Below is a small trained network, with its code and all its weights. Each question gives an input and a class and asks what happens when units are switched off, that is, made to give their printed mean instead of their output.

import numpy as np


def w(rows, s, z=0):
    codes = np.array(rows[::2]) - 128.0
    scale = np.full(codes.shape[1], s)
    scale[-1] = z or s
    return codes * scale


def norm(h):
    return h / np.sqrt((h * h).mean(-1, keepdims=True) + 1e-5)


def f(y):
    return np.maximum(y, 0)


def log_softmax(a):
    a = a - a.max(-1, keepdims=True)
    return a - np.log(np.exp(a).sum(-1, keepdims=True))


def net(x, mask):
    res = np.array(x, float).reshape(1, 6) / 4 @ E
    u = 0
    for l in range(2):
        y = f(norm(res) @ A[l][:, :-1].T + A[l][:, -1])
        res = res + np.where(mask[u : u + 5], y, B[l][:, -1]) @ B[l][:, :-1]
        u += 5
    return log_softmax(norm(res)[-1] @ U[:, :-1].T + U[:, -1])


A, B = {}, {}
E = w([
[129,127,127,127],'x0',
[146,93,203,186],'x1',
[254,46,86,125],'x2',
[61,7,173,19],'x3',
[130,129,127,126],'x4',
[161,192,184,43],'x5',
],0.0079)
A[0] = w([
[161,162,154,76,12],'0.n0',
[135,160,60,60,31],'0.n1',
[120,152,122,102,27],'0.n2',
[249,91,90,77,3],'0.n3',
[175,138,228,130,82],'0.n4',
],0.017,0.004)
B[0] = w([
[92,19,46,249,173],'0.n0',
[46,69,89,240,184],'0.n1',
[91,130,126,158,140],'0.n2',
[181,126,250,167,255],'0.n3',
[49,101,7,172,217],'0.n4',
],0.011,0.0061)
A[1] = w([
[116,72,82,175,195],'1.n0',
[102,84,181,22,96],'1.n1',
[170,247,128,165,147],'1.n2',
[96,206,141,99,177],'1.n3',
[13,196,144,109,6],'1.n4',
],0.016,0.0022)
B[1] = w([
[18,140,46,150,245],'1.n0',
[145,121,73,10,166],'1.n1',
[162,155,73,49,198],'1.n2',
[101,72,200,142,157],'1.n3',
[202,89,206,173,204],'1.n4',
],0.013,0.011)
U = w([
[72,114,90,205,111],'0',
[196,110,250,162,123],'1',
[36,131,94,211,3],'2',
[154,206,93,18,206],'3',
],0.012,0.0056)

Each question gives the input, the list of numbers given to net, and the class t.
The units are the neurons (one row each of A and B). Each row of codes is followed by its name. A weight is (code - 128) times the scale printed after its matrix; where a second scale follows, it is the last column's (A, B and U).
mask holds one flag per neuron, layer by layer. A switched-off neuron (its flag False) gives its mean, the last column of its row in B, instead of its output. The means were averaged over made-up inputs and are rounded, as every weight is.
A unit's drop is (log p(t) with every unit on - log p(t) with that unit switched off) / (log p(t) with every unit on - log p(t) with every unit switched off).
The circuit of an input: a set's keep is (log p(t) with only the set's units on - log p(t) with every unit switched off) / (log p(t) with every unit on - log p(t) with every unit switched off). Starting from all 10 units, units are removed one at a time, each time the one whose removal leaves the highest keep (on an exact tie, the one counted first), for as long as the keep stays at least 0.8.
circuit, biggest first: the units of the circuit, biggest drop first
top k neurons: the k neurons with the biggest drops, biggest first
top k neurons in layer l: the k neurons of layer l with the biggest drops, biggest first
drop when u is switched off: that unit's drop, to one decimal
input [-6,4,-1,-7,1,5], class 3: top 2 neurons => [1.n2 0.n1]
input [-5,2,5,-8,0,4], class 3: top 2 neurons => [1.n2 1.n4]
input [-2,-2,7,-7,0,-2], class 1: top neuron in layer 0 => [0.n3]
input [-2,-2,-6,0,-8,-4], class 1: circuit, biggest first => [1.n4 0.n4 0.n0]
input [0,5,-6,-4,1,2], class 1: top 3 neurons => [1.n4 0.n0 0.n1]
input [2,-6,-7,-6,4,3], class 1: circuit, biggest first => [1.n4 1.n0]
input [2,2,-5,-6,-2,-5], class 3: circuit, biggest first => [1.n2 0.n1 0.n0]
input [6,6,0,-7,3,5], class 3: top 3 neurons => [1.n2 0.n1 1.n4]
input [1,1,-4,6,7,-4], class 3: circuit, biggest first => [1.n1 0.n4 0.n1]
input [-7,0,-5,6,5,3], class 3: top 2 neurons => [1.n1 0.n1]
input [7,6,-8,-8,1,-1], class 1: circuit, biggest first => [1.n0 0.n0 0.n1]
input [1,-8,8,-4,-4,3], class 1: top 3 neurons => [0.n3 0.n4 1.n0]
input [-1,3,-4,-6,-5,4], class 3: top 4 neurons => [1.n2 0.n1 1.n0 0.n0]
input [6,2,-4,8,-2,1], class 3: circuit, biggest first => [1.n1]
input [-7,-8,-1,7,0,8], class 0: top 2 neurons => [0.n1 0.n0]
input [-7,6,3,3,-8,5], class 2: top 2 neurons => [0.n4 1.n0]
input [-6,-2,-7,-6,-8,6], class 1: top 3 neurons in layer 1 => [1.n4 1.n3 1.n0]
input [-5,4,-7,-3,0,-3], class 1: top 3 neurons in layer 0 => [0.n4 0.n0 0.n1]
input [-8,2,3,-7,8,-6], class 3: top 3 neurons in layer 1 => [1.n2 1.n4 1.n3]
input [2,0,-6,8,7,1], class 3: circuit, biggest first => [1.n1]
input [3,-1,8,-4,-4,-2], class 1: drop when 0.n3 is switched off => 0.9
input [-5,7,4,-5,-5,8], class 0: drop when 0.n4 is switched off => 2.2
